Here is a tiny trained network, its code and every weight. The questions are about switching its units off for an input and a class, where a switched-off unit gives its printed mean instead of its output.

import numpy as np


def w(rows, s, z=0):
    codes = np.array(rows[::2]) - 128.0
    scale = np.full(codes.shape[1], s)
    scale[-1] = z or s
    return codes * scale


def f(y):
    return y / 2 * (1 + np.tanh(0.7978845608 * (y + 0.044715 * y**3)))


def log_softmax(a):
    a = a - a.max(-1, keepdims=True)
    return a - np.log(np.exp(a).sum(-1, keepdims=True))


def net(x, mask):
    res = np.array(x, float).reshape(1, 6) / 4 @ E
    y = f(res @ A[0][:, :-1].T + A[0][:, -1])
    res = res + np.where(mask, y, B[0][:, -1]) @ B[0][:, :-1]
    return log_softmax(res[-1] @ U[:, :-1].T + U[:, -1])


A, B = {}, {}
E = w([
[152,39,178,99,95,250],'x0',
[100,121,149,128,98,118],'x1',
[73,174,56,30,87,178],'x2',
[177,244,147,174,52,186],'x3',
[189,140,222,1,126,71],'x4',
[113,120,139,132,105,115],'x5',
],0.0068)
A[0] = w([
[132,104,140,116,154,194,71],'neuron 1',
[80,59,114,71,157,81,110],'neuron 2',
[69,49,114,88,135,79,145],'neuron 3',
[73,127,80,198,165,188,105],'neuron 4',
[126,104,94,200,128,138,88],'neuron 5',
[120,254,121,96,82,193,123],'neuron 6',
[41,126,81,183,168,172,83],'neuron 7',
[83,63,77,54,206,106,69],'neuron 8',
[184,130,158,40,95,80,112],'neuron 9',
[185,235,167,158,50,160,109],'neuron 10',
[166,159,171,28,176,86,60],'neuron 11',
[118,72,212,66,60,109,253],'neuron 12',
[94,157,67,6,123,166,111],'neuron 13',
[94,146,67,50,98,138,74],'neuron 14',
[115,46,125,86,54,191,163],'neuron 15',
[203,120,183,182,151,97,78],'neuron 16',
[91,61,100,115,173,111,120],'neuron 17',
[74,142,86,63,88,133,64],'neuron 18',
[156,159,198,78,155,108,72],'neuron 19',
[203,111,253,201,150,73,148],'neuron 20',
[135,174,53,139,129,20,93],'neuron 21',
[54,231,113,112,162,36,157],'neuron 22',
],0.0085,0.0045)
B[0] = w([
[174,122,151,99,81,187,140],'neuron 1',
[145,177,186,182,164,102,197],'neuron 2',
[164,184,170,203,153,125,208],'neuron 3',
[103,190,118,56,31,128,220],'neuron 4',
[33,125,133,66,60,65,168],'neuron 5',
[100,140,154,175,196,127,243],'neuron 6',
[80,169,143,71,28,90,210],'neuron 7',
[140,196,229,202,166,117,205],'neuron 8',
[112,160,108,85,94,92,196],'neuron 9',
[122,168,215,218,172,139,233],'neuron 10',
[89,171,150,35,27,74,190],'neuron 11',
[170,158,63,138,101,117,251],'neuron 12',
[78,59,84,117,208,103,222],'neuron 13',
[44,87,118,100,223,123,179],'neuron 14',
[218,104,103,142,135,184,225],'neuron 15',
[67,74,121,129,144,104,176],'neuron 16',
[176,211,184,127,122,124,190],'neuron 17',
[55,70,150,128,164,139,166],'neuron 18',
[88,161,136,67,83,96,164],'neuron 19',
[65,69,71,118,170,70,254],'neuron 20',
[187,60,158,102,75,223,213],'neuron 21',
[254,31,120,124,110,222,252],'neuron 22',
],0.0073,0.0058)
U = w([
[123,196,208,211,176,132,80],'0',
[65,159,88,53,28,104,86],'1',
[147,103,54,148,148,130,254],'2',
[27,2,70,134,205,120,101],'3',
[238,19,98,123,100,206,67],'4',
],0.0087,0.0096)

Each question gives the input, the list of numbers given to net, and the class t.
The units are the neurons (one row each of A and B). Each row of codes is followed by its name. A weight is (code - 128) times the scale printed after its matrix; where a second scale follows, it is the last column's (A, B and U).
mask holds one flag per neuron, in row order. A switched-off neuron (its flag False) gives its mean, the last column of its row in B, instead of its output. The means were averaged over made-up inputs and are rounded, as every weight is.
A unit's drop is (log p(t) with every unit on - log p(t) with that unit switched off) / (log p(t) with every unit on - log p(t) with every unit switched off).
The circuit of an input: a set's keep is (log p(t) with only the set's units on - log p(t) with every unit switched off) / (log p(t) with every unit on - log p(t) with every unit switched off). Starting from the 12 units with the biggest drops (on a tie, the unit counted first), units are removed one at a time, each time the one whose removal leaves the highest keep (on an exact tie, the one counted first), for as long as the keep stays at least 0.8.
circuit, biggest first: the units of the circuit, biggest drop first
unit that matters most: the unit with the biggest drop
k most important neurons: the k neurons with the biggest drops, biggest first
drop of u: that unit's drop, to one decimal
input [-4,-1,-8,4,-3,-6], class 3: circuit, biggest first => neuron 20; neuron 16
input [-4,-3,-1,-4,-2,3], class 0: circuit, biggest first => neuron 20; neuron 13
input [-6,1,-1,-2,-6,4], class 1: unit that matters most => neuron 7
input [-8,4,-5,-2,-3,-1], class 4: circuit, biggest first => neuron 22; neuron 21
input [-1,4,-7,6,3,5], class 3: 2 most important neurons => neuron 20; neuron 16
input [-8,3,-7,-7,1,-1], class 4: 4 most important neurons => neuron 22; neuron 21; neuron 10; neuron 6
input [3,6,-7,-8,7,3], class 0: 4 most important neurons => neuron 3; neuron 2; neuron 8; neuron 17
input [-1,-6,5,6,-6,1], class 0: 4 most important neurons => neuron 10; neuron 6; neuron 20; neuron 11
input [-1,-3,7,-1,3,-6], class 3: 2 most important neurons => neuron 13; neuron 14
input [-5,5,-1,-5,3,4], class 0: 4 most important neurons => neuron 2; neuron 3; neuron 8; neuron 15
input [0,-6,-2,-5,6,-6], class 1: 2 most important neurons => neuron 11; neuron 10
input [1,8,-1,-7,-8,-1], class 1: 4 most important neurons => neuron 7; neuron 4; neuron 5; neuron 10
input [0,-5,5,-4,-5,-4], class 1: 2 most important neurons => neuron 7; neuron 4
input [-7,5,1,-6,-2,-1], class 4: 4 most important neurons => neuron 22; neuron 21; neuron 10; neuron 6
input [5,2,8,-2,-2,-6], class 3: circuit, biggest first => neuron 13
input [5,0,-1,-6,5,3], class 0: 4 most important neurons => neuron 8; neuron 2; neuron 3; neuron 22
input [-1,1,4,6,-4,2], class 0: 3 most important neurons => neuron 10; neuron 6; neuron 20
input [-5,4,3,1,0,2], class 4: 3 most important neurons => neuron 22; neuron 21; neuron 20
input [-5,-1,6,-7,5,7], class 0: drop of neuron 2 => 0.4
input [-5,-4,6,8,8,-1], class 0: drop of neuron 5 => 0.1
input [-1,-1,3,-5,-5,0], class 0: drop of neuron 3 => 0.2
input [7,3,0,-1,8,-7], class 1: unit that matters most => neuron 11
